Below is a small trained network, with its code and all its weights. Each question gives an input and a target symbol and asks what happens when units are switched off, that is, made to give their printed mean instead of their output.

import numpy as np


def w(rows, s, z=0):
    codes = np.array(rows[::2]) - 128.0
    scale = np.full(codes.shape[1], s)
    scale[-1] = z or s
    return codes * scale


def norm(h):
    return h / np.sqrt((h * h).mean(-1, keepdims=True) + 1e-5)


def f(y):
    return y / 2 * (1 + np.tanh(0.7978845608 * (y + 0.044715 * y**3)))


def softmax(a):
    e = np.exp(a - a.max(-1, keepdims=True))
    return e / e.sum(-1, keepdims=True)


def log_softmax(a):
    a = a - a.max(-1, keepdims=True)
    return a - np.log(np.exp(a).sum(-1, keepdims=True))


def net(x, mask):
    ids = ['αβγθλμξφψω'.index(c) for c in x.split()]
    T = len(ids)
    res = E[ids] + P[:T]
    r = norm(res)
    for j in range(3):
        rows = slice(3 * j, 3 * j + 3)
        q, k, v = (r @ M[0][rows].T for M in (Q, K, V))
        z = softmax(np.where(np.tri(T) > 0, q @ k.T / 3**0.5, -1e9)) @ v
        o = O[0][rows]
        res = res + np.where(mask[j], z, o[:, -1]) @ o[:, :-1]
    y = f(norm(res) @ A[0][:, :-1].T + A[0][:, -1])
    res = res + np.where(mask[3:15], y, B[0][:, -1]) @ B[0][:, :-1]
    return log_softmax(norm(res)[-1] @ U[:, :-1].T + U[:, -1])


Q, K, V, O, A, B = {}, {}, {}, {}, {}, {}
E = w([
[129,101,154,102],'α',
[178,118,152,254],'β',
[135,174,126,110],'γ',
[112,100,110,124],'θ',
[110,72,143,118],'λ',
[113,75,129,109],'μ',
[114,83,136,118],'ξ',
[109,95,153,127],'φ',
[114,79,139,123],'ψ',
[113,93,96,114],'ω',
],0.0094)
P = w([
[3,205,147,114],'0',
[87,138,139,103],'1',
[122,116,137,112],'2',
[146,94,137,102],'3',
[160,80,134,98],'4',
[172,69,128,101],'5',
[180,57,125,95],'6',
[184,65,113,106],'7',
],0.0027)
Q[0] = w([
[106,162,111,92],'head 1',
[125,77,142,212],'head 1',
[125,146,127,86],'head 1',
[104,159,106,255],'head 2',
[109,143,138,172],'head 2',
[97,167,130,223],'head 2',
[115,95,222,107],'head 3',
[157,176,72,108],'head 3',
[141,190,95,148],'head 3',
],0.0085)
K[0] = w([
[163,157,163,135],'head 1',
[62,44,82,150],'head 1',
[140,176,146,120],'head 1',
[84,105,79,2],'head 2',
[126,132,108,67],'head 2',
[95,123,104,24],'head 2',
[139,71,105,163],'head 3',
[104,152,114,75],'head 3',
[75,184,159,111],'head 3',
],0.0081)
V[0] = w([
[170,120,254,123],'head 1',
[93,80,149,103],'head 1',
[107,154,112,107],'head 1',
[101,109,116,80],'head 2',
[83,128,107,93],'head 2',
[113,150,208,148],'head 2',
[218,176,118,140],'head 3',
[197,157,118,161],'head 3',
[183,171,117,116],'head 3',
],0.0064)
O[0] = w([
[92,123,253,130,141],'head 1',
[158,169,139,21,189],'head 1',
[115,192,113,169,171],'head 1',
[75,65,156,86,179],'head 2',
[66,46,126,91,176],'head 2',
[146,111,123,236,160],'head 2',
[177,58,216,73,5],'head 3',
[135,57,159,62,9],'head 3',
[159,111,211,123,65],'head 3',
],0.0045,0.0032)
A[0] = w([
[142,192,165,172,112],'neuron 1',
[188,123,15,214,3],'neuron 2',
[255,24,193,104,11],'neuron 3',
[63,157,204,104,123],'neuron 4',
[209,64,150,149,81],'neuron 5',
[127,125,130,122,120],'neuron 6',
[149,60,129,160,113],'neuron 7',
[123,121,134,98,69],'neuron 8',
[129,167,108,59,84],'neuron 9',
[136,149,120,103,85],'neuron 10',
[186,112,231,85,62],'neuron 11',
[89,31,72,182,118],'neuron 12',
],0.0063,0.0039)
B[0] = w([
[105,68,107,86,177],'neuron 1',
[255,125,168,63,133],'neuron 2',
[151,136,64,63,157],'neuron 3',
[173,100,75,126,214],'neuron 4',
[110,136,81,121,113],'neuron 5',
[131,127,130,133,120],'neuron 6',
[89,128,103,133,106],'neuron 7',
[143,119,146,150,85],'neuron 8',
[117,78,120,148,153],'neuron 9',
[126,106,127,134,104],'neuron 10',
[75,146,170,147,148],'neuron 11',
[83,166,68,115,251],'neuron 12',
],0.0069,0.0018)
U = w([
[140,122,123,125,4],'α',
[55,192,75,144,180],'β',
[145,100,130,244,105],'γ',
[168,145,126,127,82],'θ',
[108,160,190,25,74],'λ',
[96,63,196,132,184],'μ',
[203,152,109,123,142],'ξ',
[145,190,167,159,135],'φ',
[140,133,126,111,3],'ψ',
[136,24,60,120,140],'ω',
],0.011,0.0046)

Each question gives the input, a string of symbols that net reads in full, and the target symbol t.
The units are the heads (3 rows each of Q, K, V and O) and the neurons (one row each of A and B). Each row of codes is followed by its name. A weight is (code - 128) times the scale printed after its matrix; where a second scale follows, it is the last column's (O, A, B and U).
mask holds one flag per unit, heads first, then neurons. A switched-off unit (its flag False) gives its mean, the last column of its rows in O or B, instead of its output. The means were averaged over made-up inputs and are rounded, as every weight is.
A unit's drop is (log p(t) with every unit on - log p(t) with that unit switched off) / (log p(t) with every unit on - log p(t) with every unit switched off).
The circuit of an input: a set's keep is (log p(t) with only the set's units on - log p(t) with every unit switched off) / (log p(t) with every unit on - log p(t) with every unit switched off). Starting from the 12 units with the biggest drops (on a tie, the unit counted first), units are removed one at a time, each time the one whose removal leaves the highest keep (on an exact tie, the one counted first), for as long as the keep stays at least 0.8.
circuit, biggest first: the units of the circuit, biggest drop first
k most important neurons: the k neurons with the biggest drops, biggest first
which heads matter: for each layer, one digit per head in row order, 1 if its drop is at least 0.15 and else 0, layers parted by /
drop when u is switched off: that unit's drop, to one decimal
input α γ γ β γ, target φ: which heads matter => 011
input γ γ λ, target β: circuit, biggest first => [head 3; neuron 12]
input μ θ λ β μ ω γ ξ, target ξ: circuit, biggest first => [head 2; neuron 2]
input α γ λ α γ ξ ξ ψ, target β: circuit, biggest first => [neuron 12]
input ω γ β ω γ γ α φ, target ξ: which heads matter => 010
input ξ γ γ α, target β: circuit, biggest first => [head 3; neuron 1]
input γ μ ξ μ β β, target ω: 2 most important neurons => [neuron 3; neuron 5]
input λ ψ ω α φ γ β, target ξ: which heads matter => 100
input β γ γ ξ γ, target φ: which heads matter => 111
input ω ω γ γ, target ω: circuit, biggest first => [head 3; head 1; neuron 4; neuron 1]
input ξ γ ξ α ω α α, target μ: which heads matter => 101
input μ ξ β φ γ α α, target λ: which heads matter => 101
input α γ μ, target β: which heads matter => 001
input α μ ψ, target β: circuit, biggest first => [head 3]
input γ β α, target λ: which heads matter => 111
input ψ α α α, target μ: 2 most important neurons => [neuron 3; neuron 12]
input α γ ω γ, target ω: 2 most important neurons => [neuron 4; neuron 1]
input α γ α, target ω: 3 most important neurons => [neuron 4; neuron 12; neuron 11]
input γ θ μ α, target β: drop when head 3 is switched off => 1.9
input ω γ γ γ ξ γ, target λ: drop when neuron 7 is switched off => 0.0
input γ α γ ω μ ξ, target β: circuit, biggest first => [neuron 12]
input γ γ ω α μ γ, target μ: drop when head 3 is switched off => 1.0
input ψ γ ω φ ξ, target β: drop when neuron 12 is switched off => 0.1
